Each row comes from the steps of one path. Every step used is in the known rows, and no mark comes twice. Write the path behind each row, first mark first.
Known rows:
belo/sabeno/lidip/mitom/zuzo/dutad/tunu: [-127   68 -194  174 -300 -272  105 -232 -516    8  140   34 -231   84
    8 -101  -29  -95 -468  330  -83  -93  -72  -73   57   15  186 -322
  213   70  467 -396   86   -1  177  399  230 -237 -293   94  -76 -363
 -173  299  353    7]
tunu/belo/sabeno/dodered/lidip/mitom/dutad/zuzo/pidaz: [-353   29 -172  -89  214  126  -44  196   -6  182    8  -98  234 -178
 -169  129  330 -130 -201  -30 -107   86   15   16  186 -162   81  159
  274   65  284 -382    3  227 -206  -95  -93   23  -92  388   52  -72
  -90 -141  214 -173]
pidaz/tunu/mitom/dutad/lidip/dodered/belo/zuzo: [  79  168  -40 -248  155   -1 -221  303   95  174 -188  552  -18   67
   48 -283 -286   61 -265  197  174  -54  432  319   58 -301  -86 -108
   71  -61  225  150   51 -247  -68  -72 -109  147  259 -281   64  304
  230  281 -181  -28]
mitom/dutad/zuzo/pidaz/tunu/belo/sabeno: [-134 -241 -212  -36   -2 -206 -108    1  348 -137 -360 -438    9   47
 -125   59  381   64  -85 -586 -270  102  438  340 -379  -18    5 -191
 -243 -162  -70 -300 -288  279 -152  148    9   -4 -300  180  305 -186
   72   17  -16  247]
dodered/belo/lidip/mitom/dutad/tunu: [ 155  -36 -389  -28 -366 -270   35 -137 -404  117   -3 -120 -277    0
  -84 -425   -1  -47 -419  320   26  148  270  119  -20 -152  215 -319
   33   22  393 -518   17 -129  235  350  355 -216 -331 -148 -101 -376
 -138  375  346   16]
belo/sabeno/pidaz/tunu: [ 316    5  178  237  -31 -163  142  -71   47  -40   -2 -157 -300   10
   99   17  259  112  236 -540   77 -193  150 -169   42  211   48  268
 -387 -198 -282   93  -74   26  -61  -13   61  105   12 -126   78   30
 -266   -9 -384  228]
dodered/lidip/sabeno/tunu/pidaz/mitom/zuzo: [-559  117  753  -37  177   93 -109 -134   24  -33  291  138  118  -77
  105   13 -295  -11  -11  295 -113 -209 -369   93  244  220 -239 -256
  -55  236  299  550  227   89 -101 -228  -90  249   72  201 -262   95
  239  146  -96   74]
pidaz/tunu/belo/zuzo/dutad: [-165  420 -186  185 -204  264 -181 -309 -501  -10  331  256 -114   23
  135  -60   30  102 -403  355  -41  -25  263  223 -304 -192  -17  256
  123  -87  465 -309 -158 -101  148  177 -264  122 -132   -8 -121  144
 -148  386  245  160]
dutad/belo/zuzo/pidaz/lidip/mitom: [ 115   84 -327 -193 -262  221   87 -185 -206  296  177 -114  135 -299
 -183  247  225   85  285  399  282    4  -87 -362  195  346  122  623
  185  -41  117 -193 -106 -213    0 -287  -52 -227  -42   11  154  234
 -464 -150  437 -276]
tunu/pidaz/lidip/sabeno/dodered/belo/zuzo/dutad: [ -70  388  159   11   88   64  153  -94 -369 -160  404  534  -64   63
  136   88 -524 -103 -373  570  191 -316 -197  -60 -100 -189 -151   -8
  476  119  152 -290  108 -213   63   75 -304  -98  166 -180  128  219
  -16  124  -38 -132]
dutad/lidip/sabeno/pidaz/mitom: [ 186   68  722  206 -121   27  -87 -353 -195  204 -168   -6    1   77
  109  -30 -257  247  223   66  122 -357 -203  -39   82  401 -138   35
 -395 -182 -122  623   26 -169   71  -55   -8  122  127  -91 -167 -164
   86  -24 -127  428]
dutad/tunu/mitom/pidaz/lidip: [ 100 -256 -325  -24  -64  -85  250   90  448 -103  221   13  158   -6
    2  461  313   -4  204 -235  -27   59 -295 -262   33   12  309  141
  -11  127 -243   96 -253  -45    6 -124  157 -155  150  156 -178  422
 -151 -419 -110 -151]
sabeno/dodered/belo/lidip/mitom/pidaz: [ 232 -104   93 -171 -144 -229    2   88  148  135 -184  -83   55 -490
 -356   78 -202 -243  512  -68  158  -86  131  -42  199   58 -218 -678
  223  279 -145 -280  -42  253 -258 -361 -200  -98 -269 -118  -41  -95
 -234 -289  -54 -412]
pidaz/lidip/dodered/belo/sabeno/tunu/mitom/dutad/zuzo: [-373  202  -22 -261  388 -102  -65   82  129  -82  284  -34  -85  195
  257 -124  158   59 -521  116  -45  -65  103  417   71   96    5   11
   93  171  279  254   23 -183   92  100 -230 -122  190  173  408  129
  244  380 -226   80]
mitom/tunu/pidaz/lidip: [ 248 -151 -173   99  -98  -64  297   62  396 -234  510   54  208  -52
  112  443   71 -191  188 -335    6   44 -323 -331 -194  -38  198  160
  133  178 -396  -42 -237 -126  194  -89  180 -163   71  -58   22  482
 -146 -210 -223 -100]
lidip/mitom/tunu/belo: [ 120   35 -295  152 -561   13 -152  -60 -168   24 -223 -390  125 -127
 -186 -103  299  -78  155 -142  -26  539  222  258 -267 -130    4  111
 -273   43 -203 -301 -459   45  484  204  -59  -15 -557    3 -183 -240
  -89  149  341  174]
sabeno/lidip/mitom/zuzo/pidaz/tunu: [  27  114 -238   67  170  315   -5  -10    9  -26  281  195  -95 -263
  -70  247  576   73  495 -251   26  -20  -75 -297  365 -173  135  284
 -128 -117  191 -318  171  224 -213 -310 -144  262  -24  147 -383  277
 -431 -157  116 -265]
dutad/lidip/dodered/belo: [ 426 -202  -59 -406   71    8 -216  487  264 -125 -542  120  -23  -73
 -277  -33 -914  -93  657  155  322 -273  256  461 -132 -436 -180 -868
  253 -156    9   64   61   93 -262   22 -126 -160   83 -429  416 -251
  361    6 -309 -396]
mitom/zuzo/dutad/tunu/pidaz/lidip/dodered: [  42 -149   58  209  172   83  144  228  200 -377   17  263  262  391
   91  261 -495 -269   48  249   12    4 -458   13  -50 -177   23 -113
  371    1   -4  313   61  -14  -21  219  -91 -150  206  -22  -48 -100
  355 -153 -334 -133]
mitom/dutad/belo/lidip/sabeno/pidaz/tunu: [ 238   49  149  324   63 -195  186 -253 -117 -174   -4 -118 -275  185
  306 -230  267  288  -46 -276  -26   -8  109 -304   83  250  106  385
 -334 -213 -236   95   42  -54   83   13  107  172  141 -149 -116 -142
 -137  -29  -97  354]
lidip/sabeno/tunu/pidaz/mitom/belo/zuzo/dutad: [-182  433  163  197 -242  122  -99 -392 -616   55  596  210 -150  -56
  218 -217  -94  144 -613  370 -116 -154   40  186   -2  106 -148  124
  124  -63  464   20  -22 -211  236   54 -126   56  -24  -79  -86  290
  -41  362  201  321]
dodered/lidip/mitom/pidaz: [ 117  -20   93  -93 -235  -70   -8  179   48  331  -54  -87   79 -622
 -286   98   21 -210  457 -115   74  -47   52 -155  514  145  -62 -215
  206  347    2  -25    8  251 -117 -497   84  -56 -178   29 -181   74
 -279 -261  -27 -323]
sabeno/tunu/pidaz/lidip/dodered/belo: [ 296  -83   90 -449  171   50   75  571  253 -355  -98  196  -85  -37
 -155  161 -780 -116  696  227  399 -190 -137  224  -85 -422 -254 -519
  209  -22 -310  128  142  -43 -146    2 -182 -200  145 -398  430   56
  208 -121 -435 -532]
dodered/lidip/mitom/dutad/tunu/belo/zuzo/pidaz: [-167   27 -306 -111 -186  200  -61  191 -241  455  -81  206  248 -204
 -211  -18  393   38 -248  132  -98  331  138 -133  206 -305  169  432
  118  -58  331 -292  -93   46  -55 -129  228  170 -128  238 -322  198
 -226  -79  504  -71]
zuzo/mitom/tunu/pidaz/lidip: [ 164  -75 -191  174  -38   -5  285   36  322 -256  618   97  135  -37
  138  443  185 -182   44 -307    2   93 -368 -311 -192    1  225  170
  117  147 -333 -198 -137  -87  188  -18   74 -149   37  -33  -66  454
 -220 -205 -132 -107]
belo/sabeno/lidip/dodered: [  16 -182  151   40  315  103 -118  634  192 -183 -665    6   64  300
  -69   57 -767 -385  441  -10  240 -157 -123  -40 -207 -272 -268 -320
  364  -44 -397  358  381   65 -306  166  114  -77  167 -102  446 -534
  387 -208 -531 -420]
dodered/belo/sabeno/tunu/mitom: [ -18 -134  131 -470  -80 -287 -138  123  143  210  -59 -215 -382  -95
 -104 -364   34  208  114 -181  -37 -147  276  482  201  218 -203 -182
 -590   61 -354  576 -126 -104  149   81   97  -81  -34  -36  439   74
   21  199 -352  -76]
dutad/lidip/mitom/pidaz/tunu: [ 534  -43 -269   64 -169   10 -112 -164  266  111  124   56 -142 -466
 -146   74  521   87  658 -632  -87  -33  318  -96  365   -3   77 -173
 -286  -33   15 -179 -128  260  -34 -394 -142  111 -142 -133 -407  285
 -378 -108  -50  -75]
dutad/mitom/zuzo/pidaz/lidip/sabeno: [ -79 -164   51 -155  350  198  358  -75  130  -84  -74   38  150  283
   39  287  111  122  177  172  -16    1 -672 -595  329  157  128  561
  254    2 -146  275  205   72 -145 -232   40 -118  431  286  -64  144
  126 -364   17   -9]
dutad/lidip/sabeno/dodered/belo/zuzo/mitom/pidaz: [  54   31   76   33   98   -7  -20  189  222  144   11  357  116 -196
 -230  187   26 -176   15 -247  -48   29 -144 -125  244 -109  -56 -545
  235  117   32 -189   98  273 -267 -209 -339  104   27   10 -360  218
  -29 -277   26 -151]
tunu/belo/zuzo/mitom/dutad/lidip/dodered: [  64 -157 -196  126  125  334 -447  123  181   15 -510   28  255  311
   16 -217 -433 -160  -73  160 -108  228  274  481 -421 -231  -48 -241
   73 -180  244  244   10   39  -91  267 -168  116  100 -127  -73 -378
  575  153   -8   52]
sabeno/dodered/lidip/mitom/zuzo/dutad/belo: [-482  175 -282  307 -197 -122  -69 -150 -388 -200  220 -271  -34  -44
  -23  -92 -264  -12 -522  591  -32  -81   54  125  -44  191  161 -125
  346  -56  534 -357  -37  -27  -13  322  -67 -116 -162   72  222 -481
   -8   86  492  -80]
belo/sabeno/pidaz/lidip: [  66 -177  121    1   37  -15  364  -48  193 -154   22 -389   82  174
  172  481 -175  -43  252    7  280 -223 -316 -419 -472  404  123  531
   39   -6 -445  208 -143 -225 -169  -16  185 -208  245   -7  486  118
 -121 -283 -260  -24]
sabeno/tunu/mitom/dutad: [-278  148 -171    9  -44  183 -183 -206 -171   94  361 -299 -234   67
  132 -391  276   14 -425  211 -133  180  107  501  -69   93   67  330
 -514  148  201  264  -72 -281  295  239   31  153  -31   94  -47   66
  123  427  -26  166]
dutad/tunu/belo/sabeno/lidip: [-182 -209  -78  -81  -88 -154  -53  413   59 -122 -482 -238  -27   95
   11  124 -372 -241  185 -162  131   -8   34 -206 -608 -176 -118 -312
  169   87 -519 -143   52   33  -70  217  393 -102 -198   39  424 -426
  -12 -187    1 -356]
tunu/belo/zuzo/mitom: [-388  339  -81  114 -103  421 -262   29 -343  216  229  175  -24   72
  -43  -26  147  -19 -491  283   75  256   37  157 -273  -36   -5  249
  155 -130  367 -254    7   -5  -28  191 -339  164 -171  128 -204   84
 -181  250  330   40]

Write each row's path:
[-168  106  297  129   55   76 -159 -394 -106  -83  323  -86 -125   26
  197 -308  -51   37 -307  133 -181  -23   41  311 -203   79 -153 -183
 -364   92  140  109  153 -153  144   90   31  200  -74  -69 -194  -62
  188  294  -26  286]  belo/lidip/sabeno/tunu/pidaz/mitom/dutad
[  79 -151 -164 -350 -106  308 -166   54   43  462 -195  180  303 -146
 -256   64  265  217  298 -164 -229  198   95 -169  101 -241  -32  236
  -28 -194   73  224 -192  134 -159 -275   56  228   53  183 -148  366
  -39 -118  360  -19]  dutad/lidip/sabeno/tunu/belo/zuzo/pidaz
[ 145 -127  -18  -87  170  166  314  -24  119  -66 -202  113  266  237
   -6  236  199  133  270 -117  -47  172 -456 -632  145 -111   66  589
  121  -59 -406  132   64    6   71 -207  147  -50  331  130 -114  208
  100 -350   95   92]  mitom/tunu/belo/zuzo/pidaz/lidip/sabeno
[ -66  -97  445  172 -338 -452  212  -20 -288  161 -463 -569  -29   92
  132 -166 -145  -68 -360   56   98   76   81  -11 -237  556   -7  278
 -255  102 -363  151 -228 -123  171  243  344 -102 -227   -8  285 -501
  -43  -19    2  335]  dodered/lidip/mitom/dutad/tunu/belo/sabeno/pidaz
[ 214   97  228  347   69  -53  160 -186 -206 -148   91 -112 -322  113
  301 -188  283  244  -10 -311   55   -3   29 -288   93  267   44  410
 -260 -264 -221   -5  100   52   35  -53    4  161  106 -139 -217  -66
 -252  -93 -121  292]  zuzo/mitom/belo/lidip/sabeno/pidaz/tunu
[ 366   44 -118  243   61 -138  -20   34  119   73  -40  360   13 -134
 -187  -72  374   22   94 -567 -100   40   68 -131  318 -492   86 -314
 -304 -120 -140 -393  169   43  126   18   84  141  -19 -137 -417  100
    2  -40   49  163]  dutad/lidip/sabeno/dodered/belo/zuzo/pidaz/mitom/tunu
[-209 -300  -20 -143   -9 -214  -89   83  301  -71 -551 -460    8 -148
 -188   23  148   16  167 -377 -140   44  417  198 -230  103  -99 -166
 -222  -51 -177 -299 -120  369 -243  -33  127  -18 -309  132  278 -315
   -9 -133   34  -10]  dodered/lidip/mitom/zuzo/pidaz/tunu/belo/sabeno
[ 127  263 -367  305  130   10   89  230  -48 -102  280  326 -155   47
   -9  -30  434 -134 -311 -287   68  286   17 -105   96 -382  211   40
   42  -42    6 -582  277  -39  156  228  -48    8  -24 -143 -230  172
 -139  173   33   20]  pidaz/lidip/dodered/belo/zuzo/mitom/tunu
[-274  288   49 -206   82  -34  -20 -251  -79  126  592 -168   -7  -95
  219  -34  262  -47 -434  135  -64  -63   35  124   81  396  -35  156
  227  310  370   97  -77 -179  193 -101 -226 -176  -39  176  352  243
  -70  457   20   99]  belo/sabeno/tunu/pidaz/lidip/mitom/dutad/zuzo
[ 311 -172   32 -232  195  -55  -53 -199  177  174 -368  217   34   93
   75 -289   13  279   20 -150 -201  -65  129  -64  297   40   18  -19
 -179  -70  -49  274   77   13   80 -240  114   75  356 -103 -119   79
  307  -18   52  224]  dodered/belo/zuzo/pidaz/tunu/mitom/dutad/lidip/sabeno
[  -5 -216   52  268  226  -98  165  249  260 -318 -397 -221  172  545
  169  101 -304  -84 -115  133  118   59 -234   82 -183  216   89  309
  -41 -150 -353  511   -8 -226  -52  330   44 -141  316  -46  327 -334
  421 -276 -378   99]  tunu/mitom/dutad/belo/sabeno/pidaz/lidip/dodered
[-126  125  310    3   86    2 -127 -291  -93 -161  283  -24 -188  -31
  165 -299 -165   60 -245  193  -80  -75   78  389 -200   -7 -189 -363
 -344   95  110  -15  189 -154  117   80  -19  158  -84 -168 -113  -53
  188  277  -35  195]  dodered/belo/lidip/sabeno/tunu/pidaz/mitom/dutad
[-145 -175  391  -58   84 -184  -24 -376 -175 -170 -501  -51    4  339
  125 -328 -368  244 -101  264 -201  -22   18  -63 -174   73 -214 -340
   83  -50  -53  115  148  187   18   80  116  -19   -7   52 -107 -588
  303   38  181  252]  pidaz/mitom/zuzo/dutad/tunu/belo/lidip/sabeno
[-296 -209  107 -270  231   75   -5  -58  117  204   -9   30  158  -63
 -159   48  321  187  145  -28 -279   12 -188  -38  441  101   23   31
 -112   -5  198  335   48  270 -300 -276   12  211   97  412 -169  161
    2 -157  131  -75]  belo/lidip/sabeno/tunu/mitom/zuzo/pidaz
